Below are the code and all the weights of a small trained network. Each question names an input and a target symbol and asks about switching units off, where a switched-off unit gives its printed mean instead of its output.

import numpy as np


def w(rows, s, z=0):
    codes = np.array(rows[::2]) - 128.0
    scale = np.full(codes.shape[1], s)
    scale[-1] = z or s
    return codes * scale


def f(y):
    return y / 2 * (1 + np.tanh(0.7978845608 * (y + 0.044715 * y**3)))


def softmax(a):
    e = np.exp(a - a.max(-1, keepdims=True))
    return e / e.sum(-1, keepdims=True)


def log_softmax(a):
    a = a - a.max(-1, keepdims=True)
    return a - np.log(np.exp(a).sum(-1, keepdims=True))


def net(x, mask):
    ids = ['θμξστφψ'.index(c) for c in x.split()]
    T = len(ids)
    res = E[ids] + P[:T]
    u = 0
    for l in range(2):
        r = res
        for j in range(3):
            rows = slice(2 * j, 2 * j + 2)
            q, k, v = (r @ M[l][rows].T for M in (Q, K, V))
            z = softmax(np.where(np.tri(T) > 0, q @ k.T / 2**0.5, -1e9)) @ v
            o = O[l][rows]
            res = res + np.where(mask[u + j], z, o[:, -1]) @ o[:, :-1]
        u += 3
        y = f(res @ A[l][:, :-1].T + A[l][:, -1])
        res = res + np.where(mask[u : u + 12], y, B[l][:, -1]) @ B[l][:, :-1]
        u += 12
    return log_softmax(res[-1] @ U[:, :-1].T + U[:, -1])


Q, K, V, O, A, B = {}, {}, {}, {}, {}, {}
E = w([
[73,121,98,194],'θ',
[196,123,204,221],'μ',
[47,116,52,56],'ξ',
[122,143,81,87],'σ',
[128,2,110,195],'τ',
[164,122,202,136],'φ',
[46,89,136,91],'ψ',
],0.014)
P = w([
[196,150,115,125],'0',
[165,114,190,4],'1',
[103,97,143,60],'2',
[100,86,148,112],'3',
[86,76,145,129],'4',
[91,81,151,129],'5',
],0.011)
Q[0] = w([
[144,255,150,172],'L0H1',
[138,222,216,55],'L0H1',
[41,108,187,147],'L0H2',
[170,52,155,74],'L0H2',
[116,145,132,117],'L0H3',
[145,142,129,73],'L0H3',
],0.0092)
K[0] = w([
[66,144,186,140],'L0H1',
[113,254,98,131],'L0H1',
[137,196,110,174],'L0H2',
[120,108,78,152],'L0H2',
[149,174,185,93],'L0H3',
[154,74,127,111],'L0H3',
],0.0096)
V[0] = w([
[69,53,206,125],'L0H1',
[88,2,199,118],'L0H1',
[86,119,51,107],'L0H2',
[218,160,138,207],'L0H2',
[163,162,97,146],'L0H3',
[46,45,91,59],'L0H3',
],0.0091)
O[0] = w([
[114,62,136,17,200],'L0H1',
[126,83,155,69,253],'L0H1',
[142,182,199,255,148],'L0H2',
[134,123,48,123,91],'L0H2',
[188,123,100,150,90],'L0H3',
[170,154,235,139,228],'L0H3',
],0.0083,0.0055)
A[0] = w([
[165,18,83,87,108],'L0N1',
[81,149,188,60,31],'L0N2',
[131,73,56,181,253],'L0N3',
[188,229,161,178,81],'L0N4',
[159,199,65,136,143],'L0N5',
[156,39,159,156,80],'L0N6',
[1,197,126,28,249],'L0N7',
[87,135,120,121,240],'L0N8',
[176,163,159,54,147],'L0N9',
[77,15,48,35,216],'L0N10',
[171,116,207,111,62],'L0N11',
[198,142,165,82,115],'L0N12',
],0.0073,0.0058)
B[0] = w([
[92,223,124,74,176],'L0N1',
[88,156,3,191,159],'L0N2',
[227,157,125,163,157],'L0N3',
[49,191,117,104,133],'L0N4',
[64,186,113,152,132],'L0N5',
[96,160,109,17,157],'L0N6',
[218,95,159,180,215],'L0N7',
[200,91,174,163,170],'L0N8',
[134,71,147,197,154],'L0N9',
[187,189,165,114,247],'L0N10',
[109,106,67,68,155],'L0N11',
[113,76,126,129,142],'L0N12',
],0.0068,0.013)
Q[1] = w([
[93,105,63,114],'L1H1',
[204,102,157,133],'L1H1',
[92,145,2,170],'L1H2',
[193,163,142,148],'L1H2',
[120,146,154,143],'L1H3',
[46,153,127,107],'L1H3',
],0.0098)
K[1] = w([
[148,83,182,2],'L1H1',
[140,190,88,244],'L1H1',
[169,44,139,178],'L1H2',
[53,136,48,97],'L1H2',
[169,156,73,62],'L1H3',
[181,96,58,178],'L1H3',
],0.0075)
V[1] = w([
[108,160,204,84],'L1H1',
[71,125,104,250],'L1H1',
[81,239,44,56],'L1H2',
[83,143,255,73],'L1H2',
[175,8,42,70],'L1H3',
[64,38,234,60],'L1H3',
],0.0077)
O[1] = w([
[226,133,206,206,24],'L1H1',
[57,130,167,155,221],'L1H1',
[153,2,92,163,253],'L1H2',
[196,141,163,179,116],'L1H2',
[79,150,52,97,93],'L1H3',
[142,200,72,174,165],'L1H3',
],0.0077,0.0043)
A[1] = w([
[128,193,171,169,133],'L1N1',
[139,137,96,179,100],'L1N2',
[187,186,144,218,151],'L1N3',
[196,132,153,60,195],'L1N4',
[119,100,84,21,220],'L1N5',
[199,192,254,125,134],'L1N6',
[135,248,192,57,124],'L1N7',
[152,71,158,240,86],'L1N8',
[226,178,108,211,105],'L1N9',
[47,91,80,54,71],'L1N10',
[198,120,51,154,120],'L1N11',
[98,123,182,23,253],'L1N12',
],0.0065,0.0043)
B[1] = w([
[225,74,71,53,159],'L1N1',
[98,79,143,95,119],'L1N2',
[135,170,116,92,189],'L1N3',
[82,164,148,178,228],'L1N4',
[158,172,174,178,230],'L1N5',
[63,130,117,59,255],'L1N6',
[90,103,65,85,182],'L1N7',
[126,96,194,103,180],'L1N8',
[65,118,124,107,189],'L1N9',
[44,145,133,74,184],'L1N10',
[142,176,153,182,156],'L1N11',
[113,89,82,255,244],'L1N12',
],0.0062,0.0096)
U = w([
[41,218,154,228,186],'θ',
[168,52,95,59,69],'μ',
[162,128,233,104,75],'ξ',
[164,63,187,213,69],'σ',
[166,178,148,155,139],'τ',
[238,138,145,253,254],'φ',
[120,225,122,64,92],'ψ',
],0.006,0.0044)

Each question gives the input, a string of symbols that net reads in full, and the target symbol t.
The units are the heads (2 rows each of Q, K, V and O) and the neurons (one row each of A and B). Each row of codes is followed by its name. A weight is (code - 128) times the scale printed after its matrix; where a second scale follows, it is the last column's (O, A, B and U).
mask holds one flag per unit, layer by layer, with each layer's heads first. A switched-off unit (its flag False) gives its mean, the last column of its rows in O or B, instead of its output. The means were averaged over made-up inputs and are rounded, as every weight is.
A unit's drop is (log p(t) with every unit on - log p(t) with that unit switched off) / (log p(t) with every unit on - log p(t) with every unit switched off).
The circuit of an input: a set's keep is (log p(t) with only the set's units on - log p(t) with every unit switched off) / (log p(t) with every unit on - log p(t) with every unit switched off). Starting from the 12 units with the biggest drops (on a tie, the unit counted first), units are removed one at a time, each time the one whose removal leaves the highest keep (on an exact tie, the one counted first), for as long as the keep stays at least 0.8.
circuit, biggest first: the units of the circuit, biggest drop first
unit that matters most: the unit with the biggest drop
k most important neurons: the k neurons with the biggest drops, biggest first
k most important neurons of layer l: the k neurons of layer l with the biggest drops, biggest first
heads that matter: for each layer, one digit per head in row order, 1 if its drop is at least 0.15 and else 0, layers parted by /
input μ ξ φ, target μ: 2 most important neurons of layer 0 : L0N7; L0N1
input ψ ξ θ μ, target ψ: unit that matters most : L1H2
input θ ξ ξ σ, target θ: circuit, biggest first : L0H1; L1H1; L0N10; L0H2
input μ φ μ ξ τ ξ, target φ: 3 most important neurons of layer 0 : L0N1; L0N10; L0N6
input ψ σ φ θ, target ψ: heads that matter : 000 / 011
input ξ θ θ τ, target ξ: circuit, biggest first : L0H1; L1H2; L0H2
input σ σ μ ξ, target σ: 3 most important neurons : L0N7; L0N4; L0N5
input μ φ τ ψ, target φ: 3 most important neurons : L0N1; L0N10; L0N6
input φ ξ σ, target φ: 3 most important neurons of layer 0 : L0N1; L0N7; L0N2
input φ ξ θ μ σ, target φ: circuit, biggest first : L1H1; L1H2
input σ φ φ, target σ: 3 most important neurons of layer 0 : L0N4; L0N5; L0N7
input ξ ξ μ τ φ τ, target ξ: heads that matter : 110 / 110
input φ θ ξ, target φ: circuit, biggest first : L0N7; L1H1
input μ θ μ, target μ: heads that matter : 111 / 010
input θ θ φ θ ψ φ, target θ: unit that matters most : L0H1
input φ θ φ, target φ: heads that matter : 011 / 100
input φ θ μ φ θ, target φ: 2 most important neurons of layer 0 : L0N7; L0N5
input θ θ σ, target θ: 3 most important neurons : L0N10; L0N3; L0N1
input τ θ φ μ ψ, target ψ: heads that matter : 000 / 111
input ψ θ ψ ξ, target ψ: heads that matter : 000 / 011
input μ μ τ, target ψ: unit that matters most : L0H1
